Below is a small trained network, with its code and all its weights. Each question gives an input and a target symbol and asks what happens when units are switched off, that is, made to give their printed mean instead of their output.

import numpy as np


def w(rows, s, z=0):
    codes = np.array(rows[::2]) - 128.0
    scale = np.full(codes.shape[1], s)
    scale[-1] = z or s
    return codes * scale


def f(y):
    return y / 2 * (1 + np.tanh(0.7978845608 * (y + 0.044715 * y**3)))


def softmax(a):
    e = np.exp(a - a.max(-1, keepdims=True))
    return e / e.sum(-1, keepdims=True)


def log_softmax(a):
    a = a - a.max(-1, keepdims=True)
    return a - np.log(np.exp(a).sum(-1, keepdims=True))


def net(x, mask):
    ids = ['ΓΛΠαβεζξστ'.index(c) for c in x.split()]
    T = len(ids)
    res = E[ids] + P[:T]
    r = res
    for j in range(3):
        rows = slice(4 * j, 4 * j + 4)
        q, k, v = (r @ M[0][rows].T for M in (Q, K, V))
        z = softmax(np.where(np.tri(T) > 0, q @ k.T / 4**0.5, -1e9)) @ v
        o = O[0][rows]
        res = res + np.where(mask[j], z, o[:, -1]) @ o[:, :-1]
    y = f(res @ A[0][:, :-1].T + A[0][:, -1])
    res = res + np.where(mask[3:19], y, B[0][:, -1]) @ B[0][:, :-1]
    return log_softmax(res[-1] @ U[:, :-1].T + U[:, -1])


Q, K, V, O, A, B = {}, {}, {}, {}, {}, {}
E = w([
[140,119,178],'Γ',
[123,59,74],'Λ',
[104,175,71],'Π',
[108,114,204],'α',
[59,183,105],'β',
[118,142,135],'ε',
[168,152,83],'ζ',
[12,122,181],'ξ',
[187,156,158],'σ',
[106,93,4],'τ',
],0.023)
P = w([
[136,18,44],'0',
[67,210,173],'1',
[146,12,38],'2',
[80,227,155],'3',
[151,11,45],'4',
[86,231,141],'5',
[153,9,41],'6',
[93,227,143],'7',
[156,3,39],'8',
[98,232,135],'9',
[158,1,38],'10',
[93,233,140],'11',
[156,13,53],'12',
],0.0065)
Q[0] = w([
[141,119,173],'head 0',
[141,140,162],'head 0',
[224,166,169],'head 0',
[246,70,112],'head 0',
[214,91,112],'head 1',
[237,230,74],'head 1',
[196,120,153],'head 1',
[146,184,95],'head 1',
[91,196,177],'head 2',
[23,170,85],'head 2',
[128,206,98],'head 2',
[156,21,158],'head 2',
],0.013)
K[0] = w([
[128,126,131],'head 0',
[116,128,97],'head 0',
[112,154,144],'head 0',
[81,119,124],'head 0',
[240,62,154],'head 1',
[158,209,35],'head 1',
[172,138,163],'head 1',
[139,146,85],'head 1',
[4,132,191],'head 2',
[60,172,43],'head 2',
[92,206,30],'head 2',
[146,64,103],'head 2',
],0.016)
V[0] = w([
[105,71,7],'head 0',
[186,82,109],'head 0',
[65,107,201],'head 0',
[154,226,195],'head 0',
[2,27,177],'head 1',
[91,116,80],'head 1',
[174,42,170],'head 1',
[227,204,76],'head 1',
[62,35,177],'head 2',
[221,231,143],'head 2',
[86,176,144],'head 2',
[190,10,172],'head 2',
],0.0069)
O[0] = w([
[165,84,81,253],'head 0',
[94,119,250,145],'head 0',
[84,33,142,117],'head 0',
[251,128,171,13],'head 0',
[10,54,96,250],'head 1',
[109,79,39,177],'head 1',
[154,30,150,107],'head 1',
[229,72,197,38],'head 1',
[60,118,253,188],'head 2',
[239,103,189,2],'head 2',
[18,131,144,126],'head 2',
[137,50,193,110],'head 2',
],0.0046,0.0061)
A[0] = w([
[136,63,181,255],'neuron 0',
[202,77,23,99],'neuron 1',
[181,30,61,154],'neuron 2',
[76,190,199,88],'neuron 3',
[188,249,159,28],'neuron 4',
[163,79,96,121],'neuron 5',
[148,144,162,171],'neuron 6',
[126,243,187,61],'neuron 7',
[138,64,134,99],'neuron 8',
[119,26,92,94],'neuron 9',
[233,67,187,149],'neuron 10',
[84,208,167,117],'neuron 11',
[106,127,73,120],'neuron 12',
[149,24,124,151],'neuron 13',
[111,55,121,108],'neuron 14',
[62,110,49,146],'neuron 15',
],0.011,0.0071)
B[0] = w([
[72,145,2,161],'neuron 0',
[135,159,205,185],'neuron 1',
[199,99,114,192],'neuron 2',
[211,134,181,165],'neuron 3',
[68,56,239,144],'neuron 4',
[174,115,116,151],'neuron 5',
[95,165,97,131],'neuron 6',
[188,22,155,144],'neuron 7',
[87,142,144,143],'neuron 8',
[152,134,186,190],'neuron 9',
[130,133,11,148],'neuron 10',
[171,62,81,165],'neuron 11',
[125,156,128,179],'neuron 12',
[70,79,124,172],'neuron 13',
[172,123,179,172],'neuron 14',
[146,178,153,251],'neuron 15',
],0.0082,0.023)
U = w([
[43,12,31,80],'Γ',
[123,1,165,69],'Λ',
[131,195,116,205],'Π',
[14,32,91,39],'α',
[43,144,25,4],'β',
[80,90,67,237],'ε',
[173,102,80,61],'ζ',
[62,158,185,239],'ξ',
[100,84,11,118],'σ',
[168,141,182,71],'τ',
],0.0095,0.0039)

Each question gives the input, a string of symbols that net reads in full, and the target symbol t.
The units are the heads (4 rows each of Q, K, V and O) and the neurons (one row each of A and B). Each row of codes is followed by its name. A weight is (code - 128) times the scale printed after its matrix; where a second scale follows, it is the last column's (O, A, B and U).
mask holds one flag per unit, heads first, then neurons. A switched-off unit (its flag False) gives its mean, the last column of its rows in O or B, instead of its output. The means were averaged over made-up inputs and are rounded, as every weight is.
A unit's drop is (log p(t) with every unit on - log p(t) with that unit switched off) / (log p(t) with every unit on - log p(t) with every unit switched off).
The circuit of an input: a set's keep is (log p(t) with only the set's units on - log p(t) with every unit switched off) / (log p(t) with every unit on - log p(t) with every unit switched off). Starting from the 12 units with the biggest drops (on a tie, the unit counted first), units are removed one at a time, each time the one whose removal leaves the highest keep (on an exact tie, the one counted first), for as long as the keep stays at least 0.8.
circuit, biggest first: the units of the circuit, biggest drop first
unit that matters most: the unit with the biggest drop
k most important neurons: the k neurons with the biggest drops, biggest first
which heads matter: for each layer, one digit per head in row order, 1 if its drop is at least 0.15 and else 0, layers parted by /
drop when u is switched off: that unit's drop, to one decimal
input Λ Λ ζ Π ε ξ ξ ξ β Π ξ ζ, target ξ: which heads matter -> 010
input ζ ξ σ α, target Λ: circuit, biggest first -> [neuron 11; neuron 7; head 2]
input ξ Λ β τ Λ σ τ ξ Λ Λ α α Γ, target Γ: unit that matters most -> neuron 0
input α ζ β σ Γ α, target Λ: 4 most important neurons -> [neuron 3; neuron 15; neuron 7; neuron 11]
input α Λ ξ σ ε Λ α Λ α ξ σ ζ, target Λ: 3 most important neurons -> [neuron 4; neuron 15; neuron 7]
input ζ β Λ Γ Λ α τ ζ ξ ξ ξ ζ, target ξ: circuit, biggest first -> [neuron 4; head 1; neuron 2; neuron 3]
input Γ ζ ε α σ Λ Λ Γ ζ ζ σ, target σ: which heads matter -> 000
input Γ ζ Λ α α σ ζ ε, target Λ: which heads matter -> 110
input ξ ξ Λ Λ, target ξ: circuit, biggest first -> [neuron 15; head 1; neuron 11; neuron 0]
input Γ α Γ σ Λ Λ Λ Λ ξ ζ ζ σ, target Λ: 3 most important neurons -> [neuron 4; neuron 7; neuron 15]
input Λ Λ Λ ξ ζ Λ Γ Λ σ σ, target Λ: which heads matter -> 011
input Λ Λ β, target β: which heads matter -> 001
input ξ Γ ζ Λ Λ ζ, target τ: 4 most important neurons -> [neuron 4; neuron 0; neuron 13; neuron 1]
input Λ ε Γ ε Λ, target Λ: 3 most important neurons -> [neuron 9; neuron 14; neuron 2]
input ξ Λ σ ε Λ ε Λ β ζ, target ζ: 3 most important neurons -> [neuron 1; neuron 2; neuron 10]
input τ Γ τ σ Λ σ ζ β, target Λ: 3 most important neurons -> [neuron 7; neuron 4; neuron 11]
input Λ Γ Λ ξ β Γ ξ ζ σ σ Λ β, target Λ: 3 most important neurons -> [neuron 7; neuron 11; neuron 4]
input Γ ξ σ σ Π, target Π: most important neuron -> [neuron 13]
input ζ σ Λ Π ζ, target ζ: drop when neuron 15 is switched off -> 0.2
input ζ Λ Λ σ Λ, target Λ: drop when neuron 13 is switched off -> 0.2
input ζ σ Γ Π, target Λ: drop when head 1 is switched off -> 1.1
input ζ ξ Π ξ ζ Π β ζ Λ Λ Π τ, target Π: most important neuron -> [neuron 1]
